The rows lie along a hidden order. The number after each row says roughly how far along it the row is, from 0 to 9. A new part has a new order.
[-13   2   6   1   6  15 -23   0   5  -7  58  12 -27 -16  -7   6  13 -30
  -5  -8  23   9 -12  17  -8   3  10 -16 -34   2   5  -2  -3  18 -15   8
  21  -2  31  21   7   6 -12   4  -5   8  14   0  20  -9  25  -8 -11  26
  12  -2 -58  -2  11 -18   7  11  12   2 -10  -6  -7  -1   1 -16  35   2
  20   5  -9  -3   2  -4 -13  24   3   9] | 8
[ -9 -18   9   2   7  25 -27   6   0   5  20 -11 -21 -31   1  24   4  -2
  -7 -15   4  -6  24  14  22   2   5 -17  22  29  -7   8  -1  19 -38   2
  18  11   7   5  11  10 -15  18   4  16  13 -34   6 -10 -11  -9 -22  20
 -11   4 -15  -3 -10  -8  11  13  28   9  24  -5 -31 -11   6 -14  41   9
  28   1   3   3  -3 -18 -23  42  -5  -1] | 6
[ -2 -11  12  -3 -17  16 -25   1   9  -1  29   9 -24 -14  -7 -26   3 -11
 -13 -14  14 -19  34   5 -30  -1   3 -27 -34   8   7 -15   0 -10  11  -4
   6 -13  34  20   2 -10 -11   5  -9  10  -2   8  21   8  41  -6 -14  24
  -7  -5 -47  -2  18   4  13   1   7   3  -5   0   1  -9   0  -9  27  16
  18  13  -2 -22   1  -9 -20 -40  -8   9] | 3
[ -3   7  -2   6   9  -9   5  -3  -1 -29 -21 -12   9  21  -6  28   9  23
   2 -11  -7  34 -10   8  26  -7  -5  17  34  -2  -7  12   1  29 -33   6
 -12   9 -19 -18 -11  16  19 -11  -4   2  -7  -3 -11  -2 -63   1  13 -21
   5   9  36  -2 -24  -5  -4  11  -1 -11  17  -9  19  14  18  -1 -32  -4
 -18   9   3  27   5  14   8   7 -12  -9] | 7
[  7  10 -11  -1  10 -17  28  -1   5 -14   5   3  19  10  -3   2  13  -4
   7  16  -3  27 -18 -10  21  14   4  17   2  -8   4   6   4  -9  29  20
  11   6 -18   9  -6  -8  32 -21  -2 -10  -2  31   1   4 -44   3  17  -3
  12   1  34   9  -2 -16 -12  13 -36 -12 -22   4  53  13  -7   3 -25  -7
  -6  -2  13   1   3  11  20  39  11   3] | 4
[  6 -12   9 -11 -21  -4 -16   5   9  -4   5  14  -8 -13  -7 -26  10  -4
  -8  -4  16 -23  40  -7 -23  11  14 -26 -46   2   7 -17   4 -27  46   5
   6 -17  16  21   5 -10  12   2 -13   4  -3  11  16   1  49  -3  -5  26
  -6  -6 -37   4  16   0   7   5 -16   1 -17   8  39  -4  -9   0  39   6
  22   7   9 -26  -1   5  -6 -14  -1   9] | 0
[  4  -6  -2  10  14  19 -14  -6  -5  11  19  20 -15  33  12  19 -16  -8
  -7   9  -1  23  -8  -6 -12   6   6  26  -1  -1   8  11  -7  30 -11 -20
 -31  -9  -1 -17  20  -5  25  14  -7  16 -18 -25 -15  11 -41   1   8  -1
   7   6 -13  14  10  11  14  -6  29   8 -12 -28 -22   4 -15   4 -19  14
 -12  25  -2  30  -8   1  18   9  -4   4] | 9
[ 12 -18   8   3   7  10 -24   5   2   4 -23   1   0  10   2   5  -1  24
  -3  -2 -25 -19  44  -8  15  15   4   9  32  25  -7  17   2 -30  42   1
  -4  -4 -14  -2  20 -11  24  12  -2  18 -18 -22 -15  15   0  -2  -4  15
 -18  10  30  12 -12   9   5  10   9   0   4  -9  37   1 -10   4  11  15
  26  19  21  11  -7   7   5  12  -9  -2] | 0
[ -3  -7 -11   3   1  -2  -2  -4  -5  -9  45  17   0  15   5 -21  -3 -24
 -12  13  26  33 -15  -4 -28  11   6  -4 -37 -12  14 -12  -8  46 -34 -17
 -26 -16  24  13  15  -8  19  -9 -10  -9 -10   9   8   6  -5   3  14   3
  11 -13 -32  10  15  -4  17   6  -5  -4 -17 -12   5  10 -13 -17 -19  -2
 -25  11   7  22   5  13   7  11   2   9] | 9
[-12  -4  11   9   8  25 -26  -1  -1 -29  29   0 -13  21  -9  -2   2   2
 -16 -13  24  32  12   6 -10  -1  12 -12 -15   6  10   8  -7  44 -30 -15
 -29 -20  29  13  16   1  14  -2 -13  13  -7 -13  19   5  -5  -5   1   9
  12  -1 -35   4   9  -1  21  10  25  -2  -2 -25   2  -4  -3 -17  -1  15
 -16  23   4  25   6   3  -6  -6 -18   3] | 9
[ -5 -23  -2  15  17  17 -27   5  -5  30  58  10 -14   0  10  -4  -7 -24
 -10  12 -17  13  12   1  -9  15   6 -15 -42  29  12 -11  -7  22 -30  -2
  12   6  30   0  21 -17  -4  -2  -4  12 -13   1   4  17 -22  -8 -18  22
 -14  -7 -11  12  10   5  21   9  14   3   1  -9 -25   5 -15 -10  -4  12
  17   9  21  17  -5  -4 -14  63   8   0] | 7
[-12 -15  -2   9  26  22 -11   6  -6  20  -9  -7   4 -20  10  18   1  -8
  -1  16 -16 -25  14  -4  23  11  10   1   2  27  -7   3  -4   8 -12  -2
   4  -2  -8  10  23  12 -22  11  10   8   9 -29   4 -11  -6  -5 -12  25
 -14   4   7   2  -4  -5   7  -3  27   9  17   0 -22 -17 -23  -2  36   7
  19  -2   8  11  -7 -26  -6  63   6  -4] | 6
[  4  -6  -8   2  -5 -16  18  -1   5  28  45   8  -3  -8   6 -11  -6 -27
   7  13 -20   2 -26   4 -18  -3 -14  -7 -41  -5   7 -23   1 -21  -1  16
  25  20  26 -17 -19 -18 -27 -14  12 -12   2  51   3  18   0  -1 -14  -5
  -5 -10  -4  -4   8   1  -6  -6 -36   0  -9  12 -24  13   6  -4 -26  -9
   9 -17  -7 -30   3  -5 -18   8  13  -1] | 5
[ -5   9   3  18  28  13  -4  -5  -4   1  28  -7   2  42  -2  30  -1   4
   4  -3 -30  32 -24  10  22  -8  -9  21  30  10  -2  17  -4  30 -17  13
   5  12   0 -17   5  -1  -3 -10  -3  19  -4   5  -9  16 -63  -2   2 -10
  -2   9  32   3 -26  -2  -1  12   3  -4   6 -20   9  13  15   2 -37  11
  -2  11  -2  29  -1   5   9  26  -5  -8] | 9
[  5   2   5   0 -23 -15  14  -4   9  16  29  -4  -7   4  -6 -23  -5 -16
   2 -10 -11  -5 -26   9 -28 -15 -18 -12 -29 -10   1 -18   2 -23  -2  19
  27  13  33 -16 -29 -19 -32 -18   1 -10   0  52   6  18  23   1 -15 -12
  -2  -8 -18 -10   5   7  -6  -7 -27  -4  -4  18  -4   8  22  -2 -28  -3
  -4 -16 -15 -21   8  -2 -26 -34   6  -1] | 5
[ -4 -16  -7   5  16   9 -10   4  -6 -18 -13   2  10  16   4  -3   2  15
 -14  10   4  19  33  -8  11  15  10   1  13  14  10   7  -6  32 -11 -17
 -31 -17  -9  18  21   1  42   5 -13  11 -19 -30  -4   2 -26   0  15  13
   1  -1   9  13   4   3  19  12  16  -1   0 -19  25   2 -22  -5   1   8
 -15  25  26  32  -4  14  18  49 -12  -2] | 5
[ -2  10   7   3  -8 -11   6  -7  10   0  51   3 -14   8  -8   2   4 -21
   6 -13   6  13 -26  13 -18 -18 -16  -5 -23  -9   0  -5   2   7  -8  19
  25  15  28 -14 -31 -12 -34 -19  -1  -5  13  48   9   9   2  -2  -6 -14
  11   0 -29 -10  -2 -10 -11   3 -29 -10  -9   2   7  15  24  -7 -24  -7
   3  -9 -16 -23   9  14 -15 -38   6   4] | 7
[ -6  -1  -4 -12 -21 -20  16   6   7   2 -18 -11   8 -21  -2 -24  10  -3
   6   0   9 -24   2   5   2  -5  -3 -26 -11  -2  -7 -24   5 -24 -12  13
  28  10   3  16 -22  12 -32  -2  12 -10  15  11  15 -12  41  -3 -11   7
  -4 -13  -4 -13   0  -8  -9  -4 -14   2  14  12 -30 -10  10 -12  32  -6
   9 -15  -6 -28   6 -14 -23   0  13  -3] | 3

[-17 -26 -46 -17  14 -10   9  12 -15  -1 -34   7   0 -39  63  12  42 -15
  35 -21 -11  14  27  16  10  -4 -60  63  25 -58  -7  28  -4   6  -6  51
   2  24  11] | 3
[-13   3  16  -9   1   3  -8   3   2  15  11  -3   5  -4  11   0  23  -5
 -26   1   2  15   3   3  10  -4 -13  17  -4   7  -3  -7  -3  14  -1   3
 -35  -2 -11] | 6
[  8  -1 -16  -4  -2   5   5  13   2  -6   2   5   0   9 -21  11  13   4
 -13   4   7   9  -3   9  -1  -1  14  -9  -4  14  -9   7   3  -8   2 -10
 -10   0   5] | 0
[-15   2  28   0   0   0   1  -4   1   8   4  -8   4  -4   6   6   0   1
   3   3   2  11  -5 -17   3   1  24  22  -2  11   0  -4   0  12  -6  11
 -10  -3 -11] | 4
[ -6  -7   0   1   2  -3   9  12   3  -6 -13   3  -2  -9  17   7  -9  -3
  47  -2  -9  11  -2 -16   2   3  25  35   9  -3  -5   9  -4   2   5  27
  20   5   4] | 3
[ 11   2  -4   4  -1   3   8   1   8  -3  -6   4   1   7 -20  18   6   4
   7   3   3  -7  -7 -11  -5   5  32  -6   4   3 -11   0  -4  -7   5  -6
   5  -2   4] | 2
[-20   1   5  -5   3  -4  -1 -12   6  21  -1  -7   6 -11  40  -3  16  -8
  -4  -7  -4 -14   4  -3   4  -1  -7  15   1 -21  -1 -11  -1   7  14   8
  -3  -2  -9] | 9
[-22   6  -4  -1   1   3   1  -1   4  16   4  -8   5   1   8  19   1   1
  -7   5   4  16  -6 -17  -2   0  19  19  -4   6  -7  -7  -8  11  -8   6
 -14   0  -9] | 4
[ -7  -2  24  -5   0   0  -3   3   0  11   6  -2   2  -5  23  -1  20  -3
 -10  -3   0  10   1  -2   8  -3 -13  21   0   1   4   0   2   9  -1  11
 -22  -1 -10] | 6
[ 27  10  27  11  -7   4   6  -1   9  -5   6   2  -2  10 -44  12 -11  11
  18   5   4 -12 -14 -19  -8   6  53 -23   1  18   9  -4   5  -9   8  -7
  13 -11   0] | 3
[-17  12  19  -3  -1   3  -5 -14  12  25   5  -7  14   4  13   2   6  -5
 -23   1   3 -16  -4 -13   1  -1  11   3  -5  -2  -3 -12  -5  11  11  -2
 -13  -6 -18] | 9
[ 17   0  48  -2  -4   2   1  -6   3   5  14   0  -5   5 -24   3  24   0
 -39   1  10  -6  -5  12   4   2   2 -17  -3  10   6  -6   5  -2   3 -19
 -29  -8  -5] | 4
[-14   7  34  -2  -2   3  -2 -13   5  17   9  -8   5   4   1   8  13  -4
 -24   2   7  -3  -4  -6   4   0  23  10  -5  12  -7  -9  -3  10   2  -6
 -23  -6 -12] | 6
[ -4  -4  22   2  -2  -1   6  13   6  -9 -10   4  -4  -6  -7   4 -10  -3
  36   0  -6  11  -7 -15   4   5  39  30   6  12  -2   5  -2   5   7  24
  12   0   0] | 3
[ 29  -7  28  -6  -4   3   0   4  -4 -18   3   4  -6  -4 -53  -3  29  -3
 -11   0  11  10   5  28  10   2   6  -7   2  17  -4   7   6  -7  -6 -15
 -28  -2   5] | 0
[  1 -10  13  -8   2  -1   3   8  -3   3  -3   4  -2 -15  15  11  24  -4
   5  -9   2  14   4   5   6  -3 -12  30   8  -7   1  14   3   8  -4  21
 -18   5  -5] | 4
[ -3   6   5   4  -2   4   2  -7  12  10   2  -2   6  17  11   3 -13   3
   8   8  -1 -13 -12 -25  -6   1  25  -1  -7  12 -10  -9  -5  -1   7  -9
  24  -6  -5] | 5
[ 19  -9  35  -2  -2  -3   5   1   4 -10   2   7  -5   0  -9  -4  21  -3
   2  -3   1 -10  -2  10   4   6   3  -2   5   1   0  -2   6  -9  15  -8
  -3  -4   3] | 4
[ -8   4  -8   3   0   3   4  -6  11  12  -2  -1   8  15  19   6  -7   1
   8   6  -3  -8  -9 -24  -6   1  24   8  -4   2 -14 -11  -8  -1   7  -5
  22  -2  -4] | 5
[  7  -8  39  -1  -2   2   5  12   1 -10  -3   8  -3 -12  -6   7   2   2
  19  -8  -1  16  -4  -6   6   0   9  36   7  11   3  15  10   5  -2  23
  -4  -1  -6] | 3
[ 20  -9  28  -4   0  -3   3  -8   1  -3   1   3   0   1   3 -10  20  -5
 -17  -1   0 -21   2  12   2   4 -12 -17   3  -5   1  -5   6  -9  16 -19
   1  -5   3] | 5
[ -6 -10   9 -10   3   1   3  12  -5   2  -6   4   0 -19  14  14  24  -4
   7 -10   1  16   7   6   6  -3 -15  35   9 -10  -2  16  -1  12  -9  28
 -21   7  -4] | 3
[ 18  -1  31  -5  -2  -1  -1 -16  -2   7  10  -1   1   4   2  -7  30  -5
 -44   1   8 -20   2  17   2   1 -18 -23   1  -2   6  -9   3  -6   7 -25
 -18  -5  -3] | 5
[ -1   9  -4   0   0   1   0 -16   2  19   2  -7   2  10   2   2  19  -2
 -39   3   4 -16   0   3  -3  -2  10 -21  -3  -5  -6  -8  -3  -2   4 -30
  -6  -4  -3] | 5
[ 11   1  -9  -9   1   2  -1  -7  -1  -1   2   3   8  -1   2   2  29  -5
 -31   2  10  -4  10  17   1  -4 -23 -11   1  -6  -2  10   4  -4  -8 -16
 -21   2  -4] | 2
[ 19 -10  12   5  -1   4   7  18  -3 -17   2   8 -10   4 -24  20  -9   9
  26   2   1  28  -8 -12  -2   3  15  23   7  14   0  14  -1  -1 -14  11
   4   3   6] | 0
[-14   2   5   6   1   1   6   3   7   4   1  -1   1   6  11   9 -15   3
  28   4  -8   5  -8 -25  -4   2  26  24  -2   7  -5  -6  -5   4   1   4
  17  -1  -2] | 4
[ 11 -11  32  -3  -4   3   8  21  -1 -24   0   7  -7  -3 -27  15   5   1
  14  -1   6  24  -5   0   6   5  23  20   3  19  -7   9   0   1  -1  19
 -11   1   5] | 0
[  3   1 -28  -6   3   2   2 -14  -1  13   5   0   8   6  26  10  30  -1
 -33   4   7  -8  10  10  -5  -4 -34 -16  -2 -12  -1   0   2  -6 -10 -22
 -10   3  -3] | 3
[ -5  -2  26  -7   1   2  -1  -4  -1  12   3  -2   0   1   9   6  27  -5
 -37  -1   5   5   2   5   5  -1 -10  12  -1   2  -7  -1  -2   6  -2  -9
 -25  -2  -6] | 5
[ 21  -1  -2   7  -1  -1  11  -7   6  -4  -6   2   1   4  -4   8  -6   5
  33   2  -1 -19  -4 -15  -9   4  35 -10   6  -4   4   2   5 -13  10  -1
  33  -4   5] | 3
[-18  -4  11  -5   4  -4   0  -5   1  14  -4  -7   5 -15  45   0  16  -7
  11  -5  -3   2   6  -6   6  -2  -3  28   3 -13  -1  -3   1   8   5  14
  -6   0  -7] | 6
[-17   2  15  -6   1  -3  -6  -3   3  16   9  -2  -4  -7  24 -11  22  -6
 -32  -8  -4  -4   1  12   9  -3 -19   3  -4  -8   3 -11  -2   7  10  -6
 -24  -4  -9] | 9
[ -7   6 -22   0   1   1   1 -11   8  16  -2  -5   5  14  13  -1   5  -2
 -18   7  -2 -14  -7 -10  -5   1  13 -11  -6  -3 -17 -13  -8  -5  12 -24
  13  -2   1] | 5
[ 21   5   5  -6  -2   5  -3  -6   0   2   8   3   4   4 -24   1  30  -3
 -29   2  14  -3   5  21   1  -4  -5 -22  -3  10  -1   7   5  -4  -9 -21
 -24  -4  -6] | 1
[ -3   5  21   5  -4   2   2   1  11   2   3  -1   1  11  -1   8 -10   2
  14   5  -3   1 -15 -22  -1   5  36   9  -4  19  -5 -10  -6   3   6   1
  11  -6  -5] | 5
[ 15  -4  22  -7   0   1  -3   1  -2   2   6   0  -5  -4 -17   0  30  -3
 -31  -3   8   7   4  22   8   0 -10  -6   3   2   3   1   5   1   1 -10
 -31  -2  -2] | 4
[ 11  -6  20  -4  -1  -3  -1  -1  -3  -1   6   0  -7 -12  -1  -9  27  -2
 -15  -6   4  -1   6  23   8  -1 -14  -7   5  -4  13   1  10  -3   7  -3
 -24  -4  -2] | 5
[ 22 -10   5   2   0   3   9   9   1 -15   0   6  -3   3 -14  20  -1   6
  27   5   2  12  -6 -14  -4   5  12  13   6   4  -1   7  -1  -6  -7   9
   4   3   6] | 0
[  7   0 -22  -3  -1   4   5   8   4  -4  -2   6   4   9  -6  13  11   2
  -9   5   6   3  -2   5  -4   0  10 -12  -1   7 -14   6  -1  -9   2 -10
  -1   3   6] | 0
[ -7 -14  -5 -12   6  -2   2   2  -8  10  -6  -1   0 -10  40   6  34  -9
 -29  -4  -1  13  12  17   7  -2 -38  28   8 -19  -9  12   0   3  -4   5
 -19  10   1] | 4
[ -7   9 -14   3  -2   7   5   3   9  10  -7   1   8  14  -8  17   4   0
   1   5   3  -4  -7 -15  -5   0  32   5  -2   7 -23  -1 -11   1   1  -8
   4   0  -1] | 2
[ 22  -6  26   5  -4   5   5  18   0 -15   8   6  -9   5 -38  18 -10  11
  26   4   2  24 -11 -11  -1   4  23  15   2  24   1   9   0   0 -10   9
  -3  -1   3] | 0
